[-41   2   3  40 -31 -20] --> -31

[[40 12 84 94 42 50]
 [68 25 68 31 73 39]] --> 73

[[47 54 43 51 54 18 41]
 [46 35 48 39 37 77 53]
 [64 33 27 48 57 29 57]] --> 29

[4 8 2 1] --> 2

[6 6 8 4 4 7 2] --> 7

[[554 213 465 265 434]
 [344 698 671 897 801]] --> 897

[ 47  10  -2 -33 -12  25 -28] --> 25

[[ -17 -324  647  863  313]
 [-673 -129 -611  289  818]
 [ 381  315 -244 -430  -45]] --> -430

[-37  -3  31 -41] --> 31

[[-479 -393 -586 -136 -349  178  601]
 [ 169  139  298  226  313 -231 -150]] --> -231
---
25,57,105,34,-27
-76,-80,-2,37,-68
yields 25, -68

-22,39,-73,112,26,30 yields -22, 30

5,-4,-26,92 yields 5, 92

9,-3,-27,-34,-2
54,-16,36,-66,-10
-111,-25,-62,99,-26
yields 9, -26

13,93,4,74 yields 13, 74

-75,-23,-82,6,-28,42,71
-55,-71,-58,-28,-41,4,46
-79,4,-76,-8,-33,39,51
yields -75, 51

85,-38,-46,-35,-89,-5,-99 yields 85, -99

-67,-9,-105,21,-14 yields -67, -14
---
array([ 65,  28,  79,   9,  26,  15, -39]) Out: 65
array([ 79,  68,  43, -19,  19, -43,  69]) Out: 79
array([83,  4, -3, 50,  2, 62]) Out: 83
array([ 31, -36, -18, -85]) Out: 31
array([-2, 55, 74, 88, -5]) Out: -2
array([25,  2, 85, 68, 21]) Out: 25
---
[[-8,18,86,-11,-39,-10,20],
[15,12,41,-51,-27,33,-8],
[19,30,36,-19,0,-34,-1]]: -34

[[-30,-35,4,41,-23],
[-96,33,101,-5,-18],
[-45,-13,14,36,-26]]: 36

[[-14,-11,-61,10,-59,-64,7],
[-22,14,-57,12,-58,-59,23],
[-97,25,-29,4,-16,-46,81]]: -46

[[-21,10,1,-85],
[1,78,-2,-32],
[25,48,13,-67]]: 13

[[-29,49,-31,-18,91],
[3,4,-4,-66,-1],
[-3,-5,1,-22,-52]]: -22

[[59,-50,24,-9,31,27,-60],
[-88,27,-44,-6,-47,-43,67],
[65,0,38,77,41,-6,-40]]: -6

[[69,96,72,50],
[-55,30,-13,77],
[-89,9,-14,80]]: -14

[[-72,79,-2,1],
[-12,10,-1,0],
[-85,-66,1,0]]: 1
---
[[-17,28,-56,-65,-72],
[-15,86,64,-30,44]] ans = 44

[[-9,-5,-39,36,-12],
[-53,43,-58,-71,-89],
[21,8,3,13,45]] ans = -89

[[-4,-53,56,-31],
[-29,-19,36,-47],
[-103,64,76,-47]] ans = -47

[[4,2,92,14,5,8,22],
[10,8,-3,6,22,0,8]] ans = 8

[[4,-18,-6,25],
[-42,79,33,-101]] ans = -101

[[65,-34,1,0,51],
[17,-110,-3,-103,-3]] ans = -3

[[4,33,1,57,23,11],
[-16,13,21,-24,20,-3],
[-6,-5,-15,16,-81,-47]] ans = -3

[[81,38,1,29,-1,21,15],
[48,11,-22,23,-16,13,20]] ans = 20

[[28,-27,-18,66,-22,60],
[57,6,-56,55,-11,93]] ans = 93
---
array([-0.04, -0.14,  0.13, -0.13, -0.09, -0.16,  0.07]) -> 0.07

array([  7.533,  -7.993,  16.198, -13.036]) -> 7.533

array([ -0.64, -15.11, -12.69,  -5.55,  14.06,   9.51]) -> 9.51

array([[-18.5,  -4.9,  -5.9,   1.4],
       [ 12.7,   3.2,  -0.3,  11.2]]) -> 11.2

array([-12.290,   6.804,  14.309, -11.061, -14.482]) -> 6.804

array([ 13.17, -13.36,   6.34, -11.44,   7.40]) -> 7.40

array([[-12.362,  -8.151,   2.493, -20.667,   0.004, -12.870, -22.630],
       [ -6.133, -14.513,  -7.455,  -8.813,   4.419,   0.569,   1.987],
       [-23.242,  13.849, -23.307,  11.654, -15.136,   8.682,  -4.027]]) -> 11.654

array([ -0.59,  11.94, -14.28,  -6.07,   1.93,   1.30]) -> 1.93

array([ 0.150, -1.660, -0.033,  1.506]) -> 0.150

array([[  3.908,  -8.381, -13.607,  15.773,  -8.633,   0.951,  -6.750],
       [ -8.342,  -6.508,   5.859,  -3.140,   9.746,  -3.699,   3.614],
       [  5.359,  -4.368,  -4.179,   4.495,  -8.499,  -0.778,  -0.419]]) -> 9.746
---
[-94,-20,73,103,-38] result: 73, 103

[[67,22,-33,107,21,50,-52],
[-35,38,-11,10,17,10,-91],
[48,-60,-5,42,-58,30,5]] result: 10, 107

[[12,75,-21,-4,-15],
[-25,1,52,60,-34],
[-35,-86,42,21,17]] result: 52, 75

[-54,-51,83,43,-60] result: 83, 83

[69,50,-92,37,4] result: -92, 69

[-48,-89,-34,101,94] result: -34, 101
---
[[89,39,-25,-75,20,31],
[2,20,-23,-30,5,-3]] yields 20

[[-9,-79,-9,-19],
[-13,-23,-13,36],
[-27,-62,-27,90]] yields -23

[[-18,-62,-89,68,-62],
[-44,-51,-67,99,-43],
[-72,-4,-5,92,-13]] yields -51

[[-7,-2,-4,-1,94,3],
[-6,1,1,0,87,1]] yields 1

[[-3,85,59,37],
[35,34,73,-10]] yields 34

[[21,-34,44,-14,-18,50,78],
[-5,21,-19,-35,-56,51,47],
[-15,61,-73,-43,-82,28,57]] yields 21

[[21,52,1,-26,-57,54],
[-94,0,97,42,19,-28],
[-19,48,65,-75,6,77]] yields 0
---
{"in": [28, 64, -27, -102, 54, 62], "out": 64}
{"in": [-85, -14, 8, -37, 93], "out": -14}
{"in": [-3, -26, -8, 11, -3, -94, 7], "out": -26}
{"in": [-7, -84, -19, 7, 1], "out": -84}
{"in": [7, -26, -11, 81, 26, -9], "out": -26}
{"in": [-99, 99, -4, -32], "out": 99}
